Below is a small trained network, with its code and all its weights. Each question gives an input and a class and asks what happens when units are switched off, that is, made to give their printed mean instead of their output.

import numpy as np


def w(rows, s, z=0):
    codes = np.array(rows[::2]) - 128.0
    scale = np.full(codes.shape[1], s)
    scale[-1] = z or s
    return codes * scale


def norm(h):
    return h / np.sqrt((h * h).mean(-1, keepdims=True) + 1e-5)


def f(y):
    return y / 2 * (1 + np.tanh(0.7978845608 * (y + 0.044715 * y**3)))


def log_softmax(a):
    a = a - a.max(-1, keepdims=True)
    return a - np.log(np.exp(a).sum(-1, keepdims=True))


def net(x, mask):
    res = np.array(x, float).reshape(1, 8) / 4 @ E
    u = 0
    for l in range(3):
        y = f(norm(res) @ A[l][:, :-1].T + A[l][:, -1])
        res = res + np.where(mask[u : u + 13], y, B[l][:, -1]) @ B[l][:, :-1]
        u += 13
    return log_softmax(norm(res)[-1] @ U[:, :-1].T + U[:, -1])


A, B = {}, {}
E = w([
[106,164,123,162,165,51,169,76,124,149,133,55],'x0',
[139,132,133,115,125,126,131,129,134,122,135,123],'x1',
[118,120,135,136,128,122,124,138,115,140,124,132],'x2',
[202,148,53,96,92,91,182,106,48,186,125,184],'x3',
[110,126,118,136,127,125,113,129,121,137,111,133],'x4',
[137,253,192,139,187,171,102,101,67,120,102,185],'x5',
[82,99,127,111,191,50,125,116,157,88,163,222],'x6',
[117,123,127,131,128,123,117,132,119,137,117,130],'x7',
],0.011)
A[0] = w([
[140,24,71,163,120,178,112,192,78,71,155,151,63],'0.n0',
[84,111,168,94,182,118,108,172,138,68,139,90,76],'0.n1',
[158,228,168,170,131,125,125,115,82,60,118,140,60],'0.n2',
[139,108,186,152,70,115,112,175,101,105,146,170,74],'0.n3',
[188,164,65,115,103,78,177,81,151,211,127,194,105],'0.n4',
[98,103,159,111,183,168,90,162,137,129,167,82,88],'0.n5',
[121,249,161,162,164,163,166,65,61,99,96,148,52],'0.n6',
[81,102,199,100,132,17,125,62,146,93,152,212,86],'0.n7',
[165,124,147,42,103,151,47,187,144,141,146,192,72],'0.n8',
[77,184,137,135,148,2,139,18,84,163,161,20,3],'0.n9',
[74,98,212,148,158,191,143,71,158,48,85,66,73],'0.n10',
[126,109,139,184,80,211,203,117,27,109,81,25,19],'0.n11',
[121,151,101,103,124,195,159,197,127,108,163,172,116],'0.n12',
],0.006,0.0056)
B[0] = w([
[89,112,147,184,131,178,148,61,114,109,108,134,164],'0.n0',
[139,183,85,130,81,101,126,122,59,133,192,127,170],'0.n1',
[102,98,140,87,111,122,124,40,164,143,93,151,188],'0.n2',
[154,143,124,178,122,155,162,135,143,140,128,135,117],'0.n3',
[130,125,156,118,83,66,43,164,74,67,213,79,253],'0.n4',
[173,128,118,136,90,89,97,149,49,149,151,134,162],'0.n5',
[81,102,165,88,113,131,114,56,132,147,93,156,242],'0.n6',
[140,177,40,123,218,142,140,159,173,203,160,152,229],'0.n7',
[154,120,105,198,147,187,168,128,130,82,96,153,168],'0.n8',
[197,145,121,206,157,172,212,142,110,2,26,91,238],'0.n9',
[136,141,107,145,84,52,24,142,44,108,142,128,222],'0.n10',
[175,154,65,57,210,151,103,155,173,181,123,107,202],'0.n11',
[88,113,109,152,138,141,89,116,83,114,67,131,152],'0.n12',
],0.008,0.0041)
A[1] = w([
[86,110,195,117,149,158,143,190,159,108,93,113,82],'1.n0',
[187,132,87,60,101,124,209,104,2,155,135,138,62],'1.n1',
[151,64,137,47,91,128,94,170,121,146,67,199,100],'1.n2',
[127,50,70,225,139,146,120,107,117,154,176,103,78],'1.n3',
[182,186,150,110,84,201,90,134,182,220,101,45,56],'1.n4',
[111,122,156,170,125,28,173,64,158,125,145,102,73],'1.n5',
[66,139,209,183,167,138,59,156,208,94,154,56,101],'1.n6',
[112,209,212,98,156,156,109,86,160,194,90,177,4],'1.n7',
[102,45,61,126,73,89,178,160,208,156,143,42,53],'1.n8',
[150,196,56,86,154,142,161,145,95,93,157,159,23],'1.n9',
[128,86,154,93,112,135,139,233,107,140,188,146,59],'1.n10',
[81,102,170,154,101,194,142,151,121,151,146,168,81],'1.n11',
[160,176,155,183,69,180,136,124,136,175,140,90,81],'1.n12',
],0.0072,0.004)
B[1] = w([
[175,162,102,158,148,96,117,117,77,125,112,130,124],'1.n0',
[79,145,104,173,41,82,57,154,106,127,161,127,212],'1.n1',
[151,136,105,168,160,123,147,100,121,65,108,87,171],'1.n2',
[127,157,213,108,157,132,143,89,63,153,147,151,181],'1.n3',
[47,120,62,113,230,127,123,160,186,166,174,115,210],'1.n4',
[187,92,82,146,157,202,138,174,77,112,88,126,177],'1.n5',
[174,173,82,119,44,61,110,158,72,102,170,117,203],'1.n6',
[114,113,197,112,102,131,116,106,146,176,124,123,185],'1.n7',
[99,90,254,71,107,116,143,16,119,148,49,178,254],'1.n8',
[93,106,165,173,115,94,126,145,141,167,163,124,147],'1.n9',
[147,154,165,145,155,113,128,156,96,132,53,119,145],'1.n10',
[155,192,98,129,152,128,178,110,92,115,70,158,135],'1.n11',
[134,147,104,117,189,77,153,167,171,157,147,173,156],'1.n12',
],0.0089,0.006)
A[2] = w([
[149,139,128,147,168,89,205,97,135,112,128,67,71],'2.n0',
[147,91,101,151,99,255,144,180,167,75,119,188,50],'2.n1',
[142,147,101,158,157,142,190,133,118,78,90,82,43],'2.n2',
[120,157,132,147,158,86,175,121,143,122,95,68,41],'2.n3',
[135,20,155,99,93,128,194,111,147,119,99,90,71],'2.n4',
[143,168,208,142,147,167,103,97,132,173,122,162,44],'2.n5',
[120,186,192,142,134,142,121,99,120,157,89,149,120],'2.n6',
[128,127,81,145,102,109,127,113,51,149,176,115,68],'2.n7',
[107,123,121,147,230,94,175,163,193,138,210,195,61],'2.n8',
[126,149,98,154,122,164,156,124,124,181,107,43,127],'2.n9',
[145,151,98,84,127,190,117,169,165,212,125,48,34],'2.n10',
[131,200,146,182,132,107,134,175,123,105,144,131,101],'2.n11',
[77,155,171,157,90,140,103,177,180,89,170,55,2],'2.n12',
],0.0097,0.0035)
B[2] = w([
[135,138,146,173,120,230,114,182,121,89,71,139,207],'2.n0',
[247,160,131,211,159,146,224,184,99,91,53,26,182],'2.n1',
[183,124,131,179,138,170,146,174,95,113,53,151,185],'2.n2',
[207,107,115,172,123,173,155,164,129,59,134,184,184],'2.n3',
[91,236,222,123,135,216,146,42,147,201,136,165,254],'2.n4',
[135,85,178,95,101,136,178,55,158,140,157,129,203],'2.n5',
[111,33,160,102,103,140,201,100,162,161,117,79,232],'2.n6',
[131,161,199,108,146,148,75,192,152,91,177,103,243],'2.n7',
[78,89,15,45,184,172,95,194,255,204,123,74,220],'2.n8',
[135,59,51,150,217,116,139,200,178,144,113,242,207],'2.n9',
[91,68,13,52,199,57,132,120,228,145,162,171,217],'2.n10',
[159,36,121,96,41,126,186,127,143,152,137,124,206],'2.n11',
[72,177,106,104,70,100,104,152,78,142,199,101,158],'2.n12',
],0.0079,0.0047)
U = w([
[72,115,215,73,116,173,152,7,149,176,110,161,154],'0',
[83,111,31,78,211,137,123,174,211,176,141,146,253],'1',
[119,155,125,148,45,71,67,170,66,109,195,118,43],'2',
[175,127,128,221,158,187,211,154,111,75,57,128,63],'3',
],0.012,0.00069)

Each question gives the input, the list of numbers given to net, and the class t.
The units are the neurons (one row each of A and B). Each row of codes is followed by its name. A weight is (code - 128) times the scale printed after its matrix; where a second scale follows, it is the last column's (A, B and U).
mask holds one flag per neuron, layer by layer. A switched-off neuron (its flag False) gives its mean, the last column of its row in B, instead of its output. The means were averaged over made-up inputs and are rounded, as every weight is.
A unit's drop is (log p(t) with every unit on - log p(t) with that unit switched off) / (log p(t) with every unit on - log p(t) with every unit switched off).
The circuit of an input: a set's keep is (log p(t) with only the set's units on - log p(t) with every unit switched off) / (log p(t) with every unit on - log p(t) with every unit switched off). Starting from the 12 units with the biggest drops (on a tie, the unit counted first), units are removed one at a time, each time the one whose removal leaves the highest keep (on an exact tie, the one counted first), for as long as the keep stays at least 0.8.
circuit, biggest first: the units of the circuit, biggest drop first
top k neurons: the k neurons with the biggest drops, biggest first
top k neurons in layer l: the k neurons of layer l with the biggest drops, biggest first
drop when u is switched off: that unit's drop, to one decimal
input [5,-4,8,-1,7,2,0,-6], class 3: top neuron	0.n9
input [8,-6,-4,-7,1,-1,0,6], class 3: top 2 neurons	0.n9; 0.n4
input [3,-1,6,-5,8,-5,-1,-6], class 0: top 2 neurons	1.n8; 0.n4
input [1,-5,-8,-1,5,-5,-8,-6], class 1: top 2 neurons	1.n4; 0.n11
input [6,-3,4,-6,-1,-2,-7,1], class 1: circuit, biggest first	0.n11; 2.n10
input [-1,-1,-1,-2,7,1,-2,-1], class 1: top 3 neurons	0.n4; 0.n11; 1.n1
input [-8,1,8,-8,1,-8,7,4], class 0: circuit, biggest first	1.n8; 2.n4
input [-5,6,2,-8,2,4,-8,-2], class 1: top 2 neurons	1.n4; 2.n10
input [8,-4,-8,1,3,1,-8,1], class 1: top 3 neurons	0.n11; 2.n10; 1.n4
input [-2,1,0,7,-3,4,-8,-8], class 1: circuit, biggest first	1.n4; 2.n10
input [-6,1,-3,-2,-8,-6,6,-1], class 0: top 2 neurons	1.n8; 2.n4
input [-5,-7,3,-8,-2,-6,7,-5], class 2: top 3 neurons in layer 1	1.n6; 1.n4; 1.n12
input [2,4,2,7,0,5,7,5], class 1: top 2 neurons	0.n7; 2.n8
input [6,-4,-2,4,-3,5,0,2], class 3: circuit, biggest first	0.n9
input [-8,6,-6,-8,1,3,3,-8], class 2: top 2 neurons	1.n6; 0.n10
input [-7,5,-5,3,-4,-1,6,6], class 3: top 3 neurons	2.n1; 0.n8; 1.n4
input [0,-6,7,8,8,2,-6,8], class 2: top 4 neurons	1.n1; 0.n4; 0.n7; 2.n8
input [-6,-8,-2,8,-2,-2,-8,3], class 1: top 3 neurons	1.n4; 0.n11; 2.n10
input [7,-7,1,-6,8,-1,-4,-4], class 3: top 3 neurons	0.n9; 0.n4; 1.n1
input [7,0,2,0,8,0,-8,-6], class 1: top neuron	0.n11
input [3,7,5,-3,5,-3,2,-7], class 0: top 2 neurons in layer 1	1.n8; 1.n2
input [7,-3,8,-8,3,-1,7,6], class 2: top 2 neurons in layer 1	1.n6; 1.n4
input [-7,4,0,-5,5,1,1,-5], class 3: top 2 neurons in layer 0	0.n8; 0.n4
input [-7,1,-6,7,-7,-3,-2,7], class 2: top 2 neurons in layer 0	0.n4; 0.n9
input [-3,5,-1,7,2,-8,0,8], class 0: drop when 1.n8 is switched off	0.7
input [0,6,-6,-2,1,-8,-7,7], class 0: drop when 1.n8 is switched off	3.1
input [1,5,1,-3,7,-8,-6,5], class 0: circuit, biggest first	1.n8
input [-7,-6,4,-3,4,-5,3,7], class 3: drop when 2.n1 is switched off	0.1
input [-6,7,7,-3,0,2,-2,4], class 3: drop when 0.n11 is switched off	0.0
